Below are the code and all the weights of a small trained network. Each question names an input and a class and asks about switching units off, where a switched-off unit gives its printed mean instead of its output.

import numpy as np


def w(rows, s, z=0):
    codes = np.array(rows[::2]) - 128.0
    scale = np.full(codes.shape[1], s)
    scale[-1] = z or s
    return codes * scale


def norm(h):
    return h / np.sqrt((h * h).mean(-1, keepdims=True) + 1e-5)


def f(y):
    return y / 2 * (1 + np.tanh(0.7978845608 * (y + 0.044715 * y**3)))


def log_softmax(a):
    a = a - a.max(-1, keepdims=True)
    return a - np.log(np.exp(a).sum(-1, keepdims=True))


def net(x, mask):
    res = np.array(x, float).reshape(1, 8) / 4 @ E
    u = 0
    for l in range(3):
        y = f(norm(res) @ A[l][:, :-1].T + A[l][:, -1])
        res = res + np.where(mask[u : u + 13], y, B[l][:, -1]) @ B[l][:, :-1]
        u += 13
    return log_softmax(norm(res)[-1] @ U[:, :-1].T + U[:, -1])


A, B = {}, {}
E = w([
[131,149,252,122,150,166],'x0',
[240,91,56,97,170,186],'x1',
[42,185,113,143,188,154],'x2',
[88,134,117,21,31,104],'x3',
[113,172,161,135,113,46],'x4',
[153,158,178,58,179,31],'x5',
[87,107,68,131,138,106],'x6',
[21,61,108,64,73,95],'x7',
],0.0037)
A[0] = w([
[166,151,210,2,103,116,113],'0.n1',
[85,135,54,97,153,217,96],'0.n2',
[177,172,97,142,158,88,46],'0.n3',
[139,95,177,95,153,126,58],'0.n4',
[83,147,92,168,108,148,70],'0.n5',
[204,130,181,142,177,171,8],'0.n6',
[235,66,63,31,119,173,46],'0.n7',
[118,59,164,155,52,137,2],'0.n8',
[71,60,87,114,249,137,63],'0.n9',
[119,180,187,110,70,106,72],'0.n10',
[181,165,214,169,171,186,87],'0.n11',
[175,161,192,154,161,179,64],'0.n12',
[150,147,216,167,45,68,87],'0.n13',
],0.0057,0.0032)
B[0] = w([
[87,180,172,28,78,104,239],'0.n1',
[129,120,127,130,28,154,179],'0.n2',
[156,139,91,160,149,104,117],'0.n3',
[113,125,136,116,142,123,110],'0.n4',
[122,128,157,79,118,148,124],'0.n5',
[124,128,128,140,186,161,145],'0.n6',
[108,111,254,125,114,56,254],'0.n7',
[128,140,88,204,147,154,119],'0.n8',
[114,142,128,66,35,88,153],'0.n9',
[96,109,145,82,106,106,144],'0.n10',
[152,79,117,138,164,193,199],'0.n11',
[137,92,105,130,169,193,155],'0.n12',
[67,128,116,134,56,143,181],'0.n13',
],0.0062,0.0024)
A[1] = w([
[160,179,189,152,198,188,100],'1.n1',
[149,102,90,80,125,133,106],'1.n2',
[176,165,175,149,225,187,11],'1.n3',
[43,146,189,102,164,73,125],'1.n4',
[121,123,65,166,67,206,132],'1.n5',
[165,156,172,159,164,106,83],'1.n6',
[91,90,99,115,51,53,88],'1.n7',
[144,179,71,158,134,50,10],'1.n8',
[14,177,170,140,142,104,5],'1.n9',
[1,186,162,148,151,117,34],'1.n10',
[204,76,101,129,149,124,54],'1.n11',
[164,96,111,123,136,119,48],'1.n12',
[219,72,65,126,151,148,50],'1.n13',
],0.0061,0.0026)
B[1] = w([
[154,29,64,156,201,169,179],'1.n1',
[131,122,169,143,112,150,134],'1.n2',
[164,66,110,138,180,131,174],'1.n3',
[144,165,211,102,25,56,227],'1.n4',
[37,142,142,109,29,107,195],'1.n5',
[118,92,61,157,122,151,132],'1.n6',
[180,138,188,216,170,160,253],'1.n7',
[118,221,114,127,205,169,115],'1.n8',
[180,62,233,91,72,46,170],'1.n9',
[201,53,254,113,27,41,179],'1.n10',
[167,92,167,127,147,95,134],'1.n11',
[162,117,163,119,138,136,107],'1.n12',
[182,82,240,108,130,75,153],'1.n13',
],0.0048,0.0031)
A[2] = w([
[124,138,166,148,140,137,109],'2.n1',
[3,151,147,166,220,126,116],'2.n2',
[142,126,117,87,83,67,107],'2.n3',
[39,117,148,166,75,219,12],'2.n4',
[17,105,95,125,66,235,6],'2.n5',
[97,183,66,153,124,98,24],'2.n6',
[127,136,171,139,107,127,116],'2.n7',
[178,156,180,142,170,101,60],'2.n8',
[95,136,87,159,117,126,39],'2.n9',
[185,91,108,107,115,76,49],'2.n10',
[142,39,53,134,164,181,61],'2.n11',
[171,88,112,54,74,133,124],'2.n12',
[83,97,186,200,101,170,135],'2.n13',
],0.0051,0.002)
B[2] = w([
[130,98,105,121,118,124,131],'2.n1',
[144,138,144,32,30,69,94],'2.n2',
[148,132,193,216,135,142,252],'2.n3',
[85,41,27,169,131,103,197],'2.n4',
[53,42,3,243,154,181,215],'2.n5',
[121,193,137,62,159,159,74],'2.n6',
[126,86,124,171,91,98,193],'2.n7',
[126,94,112,154,111,166,147],'2.n8',
[110,142,124,42,150,156,81],'2.n9',
[162,103,176,174,131,135,143],'2.n10',
[171,133,175,101,98,24,177],'2.n11',
[80,103,204,154,72,70,238],'2.n12',
[119,79,65,142,88,78,248],'2.n13',
],0.0039,0.0016)
U = w([
[113,254,63,124,182,105,61],'0',
[216,92,118,174,241,158,170],'1',
[53,93,56,167,81,175,131],'2',
[114,160,135,40,180,205,1],'3',
[125,135,216,90,66,64,190],'4',
],0.013,0.0067)

Each question gives the input, the list of numbers given to net, and the class t.
The units are the neurons (one row each of A and B). Each row of codes is followed by its name. A weight is (code - 128) times the scale printed after its matrix; where a second scale follows, it is the last column's (A, B and U).
mask holds one flag per neuron, layer by layer. A switched-off neuron (its flag False) gives its mean, the last column of its row in B, instead of its output. The means were averaged over made-up inputs and are rounded, as every weight is.
A unit's drop is (log p(t) with every unit on - log p(t) with that unit switched off) / (log p(t) with every unit on - log p(t) with every unit switched off).
The circuit of an input: a set's keep is (log p(t) with only the set's units on - log p(t) with every unit switched off) / (log p(t) with every unit on - log p(t) with every unit switched off). Starting from the 12 units with the biggest drops (on a tie, the unit counted first), units are removed one at a time, each time the one whose removal leaves the highest keep (on an exact tie, the one counted first), for as long as the keep stays at least 0.8.
circuit, biggest first: the units of the circuit, biggest drop first
unit that matters most: the unit with the biggest drop
top k neurons: the k neurons with the biggest drops, biggest first
top k neurons in layer l: the k neurons of layer l with the biggest drops, biggest first
drop when u is switched off: that unit's drop, to one decimal
input [-1,5,3,-4,-6,6,-5,5], class 4: unit that matters most : 0.n9
input [-1,6,8,-6,-2,1,8,-1], class 2: circuit, biggest first : (0.n2; 0.n9)
input [-3,-8,-2,7,-2,-7,-2,0], class 2: circuit, biggest first : (0.n7; 2.n5)
input [-5,-4,2,0,1,5,7,-3], class 0: top 4 neurons : (0.n7; 1.n8; 0.n1; 0.n3)
input [-7,1,-4,5,-1,2,8,-1], class 1: top 3 neurons in layer 1 : (1.n7; 1.n5; 1.n4)
input [3,-2,4,5,-4,-2,4,0], class 2: top 2 neurons in layer 2 : (2.n5; 2.n4)
input [7,-3,5,2,6,-6,0,-7], class 1: circuit, biggest first : (1.n1; 0.n11)
input [6,-5,1,-7,5,6,-4,-3], class 1: circuit, biggest first : (0.n11; 1.n1)
input [5,8,7,4,-6,0,5,0], class 2: circuit, biggest first : (0.n2; 2.n5)
input [2,0,6,1,3,-5,-1,-3], class 2: top 2 neurons in layer 1 : (1.n5; 1.n7)
input [5,-3,-1,8,-8,-7,-6,7], class 2: circuit, biggest first : (2.n5; 0.n7)
input [2,7,6,-8,-5,-5,3,2], class 2: top 3 neurons : (0.n2; 1.n5; 0.n9)
input [8,6,-8,4,7,-2,-2,-6], class 1: top 2 neurons : (0.n11; 0.n6)
input [-5,-3,1,5,5,-6,-4,-3], class 2: top 2 neurons : (0.n7; 0.n1)
input [-5,4,1,4,7,8,7,0], class 0: unit that matters most : 1.n8
input [3,-1,-2,-5,7,-8,-3,1], class 2: top 2 neurons : (0.n13; 1.n5)
input [7,1,2,3,1,-3,-1,-2], class 1: top 2 neurons in layer 1 : (1.n1; 1.n3)
input [1,2,5,-8,8,-6,5,4], class 4: top 3 neurons in layer 0 : (0.n9; 0.n11; 0.n5)
input [4,6,8,5,4,3,-6,-5], class 3: top 2 neurons : (0.n1; 1.n7)
input [-5,-7,-1,2,3,-5,-8,-7], class 2: top 2 neurons : (0.n7; 0.n1)
input [8,0,4,2,0,8,-7,-5], class 3: top neuron in layer 1 : (1.n7)
input [-2,8,0,0,-7,-2,-8,4], class 4: drop when 0.n2 is switched off : 0.1
input [2,-1,8,-3,2,0,6,-4], class 1: drop when 1.n1 is switched off : 0.2
input [8,-4,2,-8,5,1,5,-1], class 1: drop when 0.n11 is switched off : 0.2
input [2,-2,-6,-1,4,-5,5,2], class 2: drop when 0.n7 is switched off : 0.1
